The two nearest rows among all rows above each row, by straight-line distance, nearest first (none for the first three rows):
In the rows, 100 means zero.
0: [ 98 100 115 113 107 101  70 125  96 155 131 119 102 128  83 133  94 101
  91   0  98 117  38 124  95  79 108  63  86 103  38 123  95 108  81 102
  71]
1: [149 104  41 104 107  98 128  95 118  79 125 104  94  85  79  95  87 105
  83 138 100 119  60  86  95 101  90 111 104 100 146  29  95 102  92  86
  91]
2: [ 94 100 100  87 102  99 131  99  97 126  66  78 110 107 132  73 106 105
 101 129  98 113 157  95 103 112  99 112  93  57  70 173 107  99 114 118
  83]
3: [104  98 128  95  97 105 123  75  91  96 108 133 106  75 111 112  98 101
  91 189  83 115  71  92  96 102  99 166 109 124 117  73 109 103 114  96
 103] : 1 2
4: [110  97 112 104 108  98 121 100  96 109 129 141  95 119 107  69  91 104
 103 108  94 108 144  89  89 115 107  50 101  71 187  42 109  95  73 102
 113] : 1 3
5: [ 77  96 130 122  93  98  27 111  65  92  88 126 105 122  98 112  93 101
  98  12  94  97 174  94  98  90 121  58  84  85 102 127  94  94  64 105
 122] : 0 4
6: [ 97 101  40 111 101  88  62 145  82 113  89 149 111 115  98 116 111 103
  90  19 103 105 136 119 115  96  72  61  88  68 133  49  93 100  98  90
  68] : 5 4
7: [132 104  88  88 108 106  63 141 112  71  99 178 105 100 107  99  98 101
  94  34 105 114  69 108 101  92  82  93  97 124 180 123 107 110 115  97
 104] : 6 4
8: [100  98  51 131  91  86  77 130  70 112  94 120 106 106  87 103 101 106
  94  51 100 114  80 108  99  79  80  51  82 127  85  49  86 100  56  98
  91] : 6 0
9: [ 80 106 119 113  87  98  48 116  94 102  68 146 102  90  99 124 110  97
 102  14 103 108 101  99 106  84  85 118  80  80 101 166  97 100 124 106
  77] : 5 7
10: [ 61  99 100 108  92 106  68 120  82  29  86 107 113  99  97 111  83  93
 100 133 110  72 129 107  99 111  94 126 113 126  47  88  89 106  72  92
 128] : 3 8
11: [135 101 147 112  96 102 123  87 111  85  75  38  91 107 103 145  71  97
 100 135 101 100  49 102 104 100  93  90  99  89  55 129  91 100 108 104
 107] : 2 3
12: [108 101 105  98 101 107  83  94 108 124  93 116 111 128  85 121 111  96
 103   1 100  97  71 115  91  90  90 107 110 109  65  21  97  95  75  95
  73] : 8 0
13: [ 89 102 124 101  94 100  95 126 102 117  84 166  98 101 121 108  97  99
 112  47  97 118  78 105  95  91  75  12  86 104 196  86 105 103 114 113
  85] : 7 4
14: [107 103  89 108 111  90 103 115 121 143 108 125  98 130  88 121 105  99
  94  26  97 115  74 109 100 100 103  80  82  63  74 109 100 100 102 104
  67] : 0 12
15: [104 101  85 112 101 105  85 134 111  75  86 151  81 107 114  85  65 102
  94 113 117  96  69 119  88 106 107 107 113  92  61  72  85 105  58  85
 107] : 10 8
16: [112 106  71 105  91  99 119  85 100  66  47  48  96 112 105  68  81  99
 108 154 105  93 141  82  98 118  89 105 100 107 104 122  97  90  98 109
 138] : 2 10
17: [128 103  51 127  99  83 139 100 103  69  89 142  71  70 114  56  75 102
  95 180 107 118 107  82  98 116  99  85  93  53 174  62  89  90  79  97
 100] : 1 4
18: [158 100  89 114 102 103 112 114 108  96  95 138  77 115 107  62  84 104
 104  75 111 108 103 107  91  97  87  71 111  69 128  27  95  92  49  93
 100] : 4 15
19: [121  99 128 101  88 103  90  67 105  84  71  64  91  86 109 101 100 106
 105 153  97 103  48  80 100  67  92 148 103 104 100 130 105  98 116  94
 136] : 11 3
20: [109  93  97 101 107  93  95 106  93 150 103 154  94 114 113 113  99 105
  87 135 107 111 129 129 101  96 121 122 101  57  52 112 100 101  79  87
  88] : 15 2
21: [134 102  96 116  95 100  89 101 112  70  86 160  64  77  90  92  71  97
  99  94 107 101 105 100  85  94 110  98 118  98 168  43  88  95  79  84
 103] : 18 4
22: [149 102  42  90 125  93 168  97 118 141 109 139  96 136 155  68  91 104
  92 176  99 130 157 111 100 140  89  97 103   0 146  75 115  98 111  99
  71] : 17 4
23: [128 103  74  98 105  99 121 107  87  79  82  82 113  89 116  88 104 105
 100  83  94 117  96  86 116 107  82  60  85  60 183 116 109  99 132 110
  95] : 13 4
24: [ 83  96 130 103  82 105  91 121  60 104  77  81 103  87 125 102  88 101
 106 127 107  97 150 118 102  98  90  86 107 104 103 151  97 102 111 105
 116] : 2 16
